Each row has two labels, one from each of two sets.
-4.042; -0.308; -0.126; -1.566; -1.364; -1.149; -0.780; -0.012; -1.350; 1.039; -1.165; 2.692; -0.387; -0.889; -4.573; -1.193; 2.263; 0.518; 0.462; -4.429; 1.022; 1.296; -1.365; -1.787; 2.173; -3.017; 2.017; 0.384; -0.935; -2.540; 4.955; 0.715; -0.127; -6.146; 6.535; -3.329; -0.429; -3.664; 5.573; 1.517; 7.706; -0.132; 3.418; -0.342; 5.484; 2.567; -0.588; 1.409; -6.724; -1.541; -3.556; 0.347  H/J
1.949; 2.245; -0.957; 0.957; -1.122; 0.207; -2.821; 0.903; 1.004; 1.561; -0.869; 2.352; -1.166; -1.847; -1.679; 3.365; 0.466; -1.279; 2.864; 0.954; -0.924; 1.354; 2.796; 2.009; 1.489; 2.540; 0.120; -0.992; 2.856; -3.266; 1.335; 1.172; 0.806; -0.379; -4.478; 0.019; 0.390; 4.448; 0.632; -5.505; 1.206; 0.574; 3.201; -0.184; -0.422; 0.133; -0.657; -0.552; 0.399; 1.261; 2.996; 1.276  N/J
-1.078; -0.858; -2.753; 0.467; 1.628; 0.393; -0.730; 0.318; 0.468; 1.236; -0.532; 0.655; -0.853; -2.770; -5.318; 1.207; 1.701; -0.704; -0.546; -0.963; -1.658; 1.637; -0.702; 3.497; -3.192; -1.328; 2.760; 2.166; -0.096; -1.388; 4.009; 1.836; -0.729; -1.703; 3.356; -1.602; -2.783; -1.498; 3.860; -3.062; 4.647; -0.892; 1.783; -0.458; 0.735; 2.589; -0.432; -0.354; -2.909; -2.244; -1.400; 2.006  K/S
-1.009; -1.205; -0.600; -0.745; 0.419; -0.279; -2.706; -1.702; -0.128; 0.121; -0.468; 1.094; -1.911; -0.939; -2.907; 2.119; 2.818; 0.878; 2.518; -1.722; 0.159; 0.508; 0.328; -6.961; 1.760; 1.362; 2.097; 0.305; 1.529; -3.130; 4.782; 0.778; 0.707; -3.574; 3.191; -1.895; -0.257; -1.413; 4.036; -2.389; 5.829; 0.478; 2.222; 0.741; 2.678; 1.077; -1.478; 0.816; -6.599; 1.571; -0.344; -0.411  H/J
-2.386; 0.832; -1.109; 0.629; -0.155; -0.718; -2.909; -0.443; -0.877; 1.787; 2.093; 1.462; -1.213; -1.228; -1.757; 4.696; -0.205; 1.498; 1.927; -1.836; -1.731; 1.904; 0.915; 0.468; 2.947; 2.361; -0.405; -0.429; 2.121; -2.891; 3.255; 0.129; 0.876; -2.774; 0.822; -2.197; 0.455; 1.281; 2.491; -4.885; 3.802; -0.509; 1.975; -2.051; 2.458; 0.013; -2.012; -0.288; -1.763; 1.088; 2.088; 1.104  N/S
0.587; 0.830; 0.539; 0.224; -1.364; -0.599; -3.284; 0.764; 0.236; 1.854; 0.028; 1.220; -0.678; -2.588; -2.823; 3.583; 1.944; 3.735; 4.837; -3.107; -1.085; 1.159; 0.074; 0.949; 3.108; 1.063; -1.054; -1.294; 2.220; -3.086; 0.163; 2.791; 3.313; -1.392; -1.261; -1.227; -1.375; 1.476; 2.999; -3.538; 2.059; 0.990; 1.713; -1.082; 1.172; 1.640; -1.510; 0.836; 0.568; 3.278; 3.735; -0.077  N/S
0.828; 2.058; -0.337; 1.015; -0.958; 2.075; -1.797; 1.837; 0.873; 0.991; 0.987; 1.130; -0.830; -1.593; -1.820; 0.472; 0.701; 0.698; 1.369; -1.932; -1.267; 4.100; -1.262; 1.157; -3.652; 1.424; 1.449; -0.240; 0.484; -2.264; 3.728; 1.175; 0.075; -1.758; 0.933; -0.892; -1.707; 0.702; 3.524; -4.660; 3.162; 0.954; 1.589; -1.828; 0.383; -0.187; -2.194; -0.132; -0.804; -1.258; 2.239; 0.282  N/J
1.692; 2.060; 0.171; 0.154; -0.850; -0.204; -1.445; 1.920; 1.079; 1.575; 0.491; 1.586; -0.304; -0.556; 0.403; 3.201; 3.088; 1.224; 1.411; -2.933; -4.750; 0.907; -0.312; 2.638; 1.246; -0.630; -0.664; -1.899; 0.012; -2.056; 1.241; 0.904; 0.755; -1.894; -0.779; -0.676; -1.502; 4.067; 2.464; -3.618; 1.112; 0.986; 0.271; -0.728; 0.944; 0.536; -1.519; -1.244; -1.486; 1.900; 2.583; 0.449  N/S
1.293; 0.376; 0.723; -0.764; 0.243; 0.653; -3.217; 0.185; 0.236; 6.454; -0.258; 1.870; -0.937; -1.873; -0.468; 1.440; 1.269; 1.991; 4.014; -1.548; 0.371; 1.579; 1.405; 2.080; 2.311; 1.962; -0.602; -0.391; 2.630; -3.255; 1.923; 0.899; 3.370; 0.136; -3.434; 0.346; -1.150; 1.491; 1.887; -3.823; 2.550; -1.120; 2.320; 0.458; 0.707; -0.941; 0.022; 0.058; -0.585; 3.534; 3.563; 0.413  N/J
-0.673; 2.581; 1.569; -0.962; -1.090; 1.311; -1.092; 0.640; 0.958; 1.962; 0.477; 1.140; -2.255; -1.548; -2.688; 2.637; 1.890; 0.539; 2.918; -4.947; -0.797; 1.660; -2.766; 2.303; 2.188; -0.013; 0.964; -0.908; -0.027; -2.740; 2.089; -0.889; 1.590; -2.661; 0.127; -1.521; -2.132; 2.417; 2.382; -4.643; 1.267; 2.517; 1.340; -0.915; 1.717; 0.787; -1.059; -0.658; 0.069; 0.810; 3.054; -0.819  N/J
1.726; 1.448; 6.093; -0.235; -1.598; 0.423; -2.439; 1.184; 0.585; 3.637; -3.156; 1.183; 0.261; -0.061; -2.005; 2.221; 2.175; 0.740; 3.911; -0.699; -0.334; 0.964; -0.505; 3.903; 1.367; 1.956; 0.152; -4.798; 4.095; -3.297; 0.782; 0.223; -0.346; -0.407; -1.213; -1.365; 0.992; 3.577; 0.245; -4.446; -0.087; 4.359; 1.543; -2.156; 0.358; 0.947; 1.517; -1.673; 1.101; 2.456; 3.203; 1.193  N/J
1.507; 3.376; -1.573; 0.079; 1.318; -1.615; -3.025; 0.803; -0.656; 0.689; 0.564; 2.255; -0.336; -1.247; -0.644; 4.976; 1.290; 1.747; 1.964; -3.233; -1.643; 2.130; -0.052; 2.487; 2.884; 2.076; 0.115; -1.081; 2.325; -3.188; 0.958; 1.477; 0.424; -3.088; 0.672; -1.762; 0.039; 1.404; 3.417; -6.171; 2.222; -2.323; 0.830; -0.393; 0.858; 1.887; -1.404; 0.959; -1.814; 0.916; 0.931; 1.579  N/S
1.335; -1.452; 0.331; 0.050; -2.539; 0.343; -3.903; 0.707; 0.347; 3.100; -2.610; 1.736; -0.664; -3.377; -3.231; 4.097; 3.004; 2.201; 3.573; -2.327; 0.059; 3.304; 0.182; 1.201; 2.099; 1.293; 0.324; -1.942; 1.827; -3.253; 0.992; -0.002; 0.131; 0.054; -1.807; 0.079; -0.978; 2.485; 1.741; -6.200; 1.236; 1.808; 1.100; -2.299; -0.117; 0.099; -2.234; 0.354; -0.477; -1.370; 3.953; 0.998  N/J
-0.463; 0.784; -2.144; 0.574; -0.365; -2.078; -2.649; -0.661; -0.619; -0.818; -2.172; 2.953; 0.450; 2.235; -1.584; 2.746; 1.057; -1.554; -1.519; -2.093; 0.416; 0.227; -1.818; -0.248; 1.841; -0.565; 0.741; 0.598; 2.031; -1.440; 0.983; 1.028; -2.216; -3.236; 3.147; -2.855; 3.060; -0.100; 2.184; -2.673; 3.485; -0.541; 0.925; -0.026; 0.569; 3.646; 1.691; 0.908; -3.226; -2.266; -2.013; 1.119  K/J
1.099; 0.285; -1.161; 0.652; -0.794; -1.007; -3.489; 3.088; 0.295; 1.829; -2.683; 2.803; -0.748; -2.241; -0.777; 4.206; -0.230; 1.547; 3.519; -2.634; -1.881; 0.730; -0.275; 2.143; 2.296; 2.496; 0.025; -0.121; 2.403; -4.213; 0.811; 0.529; 1.481; -0.548; -3.814; -1.690; 0.241; 3.712; 1.371; -4.482; 0.622; 1.075; 0.297; -2.295; -0.032; 0.458; -1.310; -0.197; -0.177; -0.617; 3.099; -1.029  N/J
-0.640; 0.722; -2.627; -0.384; -1.182; 0.092; -2.805; 0.285; -1.030; 0.472; -0.542; 1.946; 0.400; -1.391; -4.570; 3.081; 3.955; 1.223; 0.214; -2.683; -1.147; 1.894; -0.846; -0.127; 1.762; 0.837; 1.721; 1.051; -1.451; -3.855; 4.114; 0.857; -2.673; -4.410; 3.121; -2.659; -0.459; -0.616; 4.170; -5.875; 5.754; -0.818; 1.694; 0.895; 1.382; 3.980; -2.904; -0.245; -4.632; -3.114; -0.888; 1.474  H/S
-3.340; -1.134; -2.442; -0.837; 0.139; -2.790; -0.658; 0.350; -1.181; -0.403; -1.547; 3.013; 0.242; 1.361; -4.924; 2.007; 1.165; -1.787; -1.240; -0.547; 1.986; 0.229; -2.453; -0.412; 0.205; -2.072; 0.514; 0.315; -1.223; -1.399; 1.525; 1.754; -2.319; -1.618; 3.277; 0.689; 3.375; -2.261; 1.266; -1.145; 3.824; 0.233; 1.772; 0.650; 0.964; 2.829; 0.820; 0.314; -4.423; -2.474; -2.944; 0.917  K/S
0.039; 1.791; -1.023; -2.773; -2.737; -1.044; -1.208; 1.631; -3.397; 1.971; -1.973; 2.661; -0.113; 2.069; -1.934; 3.161; 3.743; -1.329; 1.081; -3.109; -1.768; 0.605; -2.853; -0.045; 1.893; -2.224; 0.756; -2.535; -0.358; -1.652; 2.913; -1.218; 0.600; -5.463; 5.165; -2.387; -0.221; 0.214; 4.497; -3.983; 4.237; 1.337; 1.136; 0.013; 3.260; 2.418; -1.230; -1.551; -1.927; -0.575; -1.233; -0.929  K/S
0.224; 2.087; -1.309; 1.167; -0.020; -0.275; 1.067; 0.881; -0.291; -0.600; 2.290; 1.823; 0.674; -1.332; 1.003; 4.481; 1.771; 3.545; 1.883; -2.664; -2.515; 1.127; 1.210; 2.105; 3.914; 0.856; -1.187; 0.201; 3.153; -3.262; 0.110; 2.087; 2.090; -1.534; -1.437; -1.861; -0.566; 0.409; 1.884; -2.819; 0.526; -0.156; 0.701; -0.159; 1.810; 0.168; -1.730; 0.288; -1.082; 1.723; 2.392; 1.639  N/S
1.441; 1.832; 0.795; 0.427; -1.294; 1.392; -1.454; 0.371; -0.177; 1.134; -0.170; -0.249; -0.358; -0.127; -1.872; 2.445; -0.562; 1.163; 1.719; -1.382; -2.075; 0.275; -1.615; 2.644; 1.417; 0.342; -0.716; -1.815; 0.113; -1.461; 0.729; 0.193; 0.967; -1.813; -0.833; -1.766; -1.495; 3.175; 1.781; -3.870; -0.053; 0.552; -0.228; -0.796; 0.340; 1.636; -1.040; -1.989; -0.058; -0.131; 3.280; 0.572  N/J
1.993; 0.485; -2.670; -0.145; -2.093; -1.167; -1.865; 1.320; -2.895; 3.751; -1.530; 1.421; 0.216; 1.237; -3.585; 3.919; 2.419; -1.069; -1.422; -0.561; -1.607; -0.615; -2.653; -0.764; 1.397; 0.296; 2.076; 0.798; 0.407; -2.699; 2.650; 2.750; -2.271; -3.964; 3.174; -2.384; 2.530; -0.149; 3.780; -3.142; 3.142; 0.017; 1.425; -1.348; 0.471; 3.427; 0.673; -0.087; -3.467; -2.363; 0.535; 1.235  K/S
0.518; 0.392; 0.599; 0.580; -1.536; 1.046; -2.386; 2.033; -0.563; 1.091; 1.088; 1.549; -1.405; -3.917; -1.012; 2.971; 1.886; 2.529; 4.224; -4.085; -1.493; 1.582; -0.231; 1.922; 2.089; 3.045; 0.146; -0.682; 1.088; -3.200; 1.183; 1.827; 1.265; -2.166; -1.731; -1.071; -3.288; 2.537; 2.395; -4.167; 1.792; 0.888; 0.665; -0.989; 1.221; 0.814; -3.078; 2.959; -1.163; 0.220; 2.972; -0.507  N/S
-1.627; 0.889; -1.747; 0.525; -0.686; -1.298; -0.468; -1.272; -1.254; 1.038; 0.455; 1.134; -0.531; 0.538; -2.980; 0.750; 1.474; -1.018; -0.938; -2.808; -1.057; 0.926; -0.943; -1.016; 1.223; -0.658; 0.733; 0.232; -0.810; -0.454; 2.267; 0.471; -1.554; -2.788; 3.770; -0.773; 0.229; 0.333; 2.683; -2.715; 4.005; -0.342; 2.026; 2.440; 2.167; 2.992; -4.354; 1.001; -0.359; -2.212; -1.128; -0.666  H/J
-0.581; 1.305; -2.202; 0.227; -0.463; -2.032; -2.611; 1.238; -2.089; -0.194; 0.216; 4.214; -0.016; 1.364; -2.055; 2.812; 2.297; 0.714; 1.692; -4.765; 0.047; 0.309; -1.784; 1.154; 1.800; -0.678; -3.998; -0.899; 1.112; 0.675; 3.360; 0.949; 0.866; -3.229; 3.702; -3.142; 0.965; -1.947; 3.327; -2.745; 5.340; -0.725; -1.308; -0.850; 4.544; 2.299; -1.154; 0.595; -2.196; -2.477; -1.292; 0.256  H/J
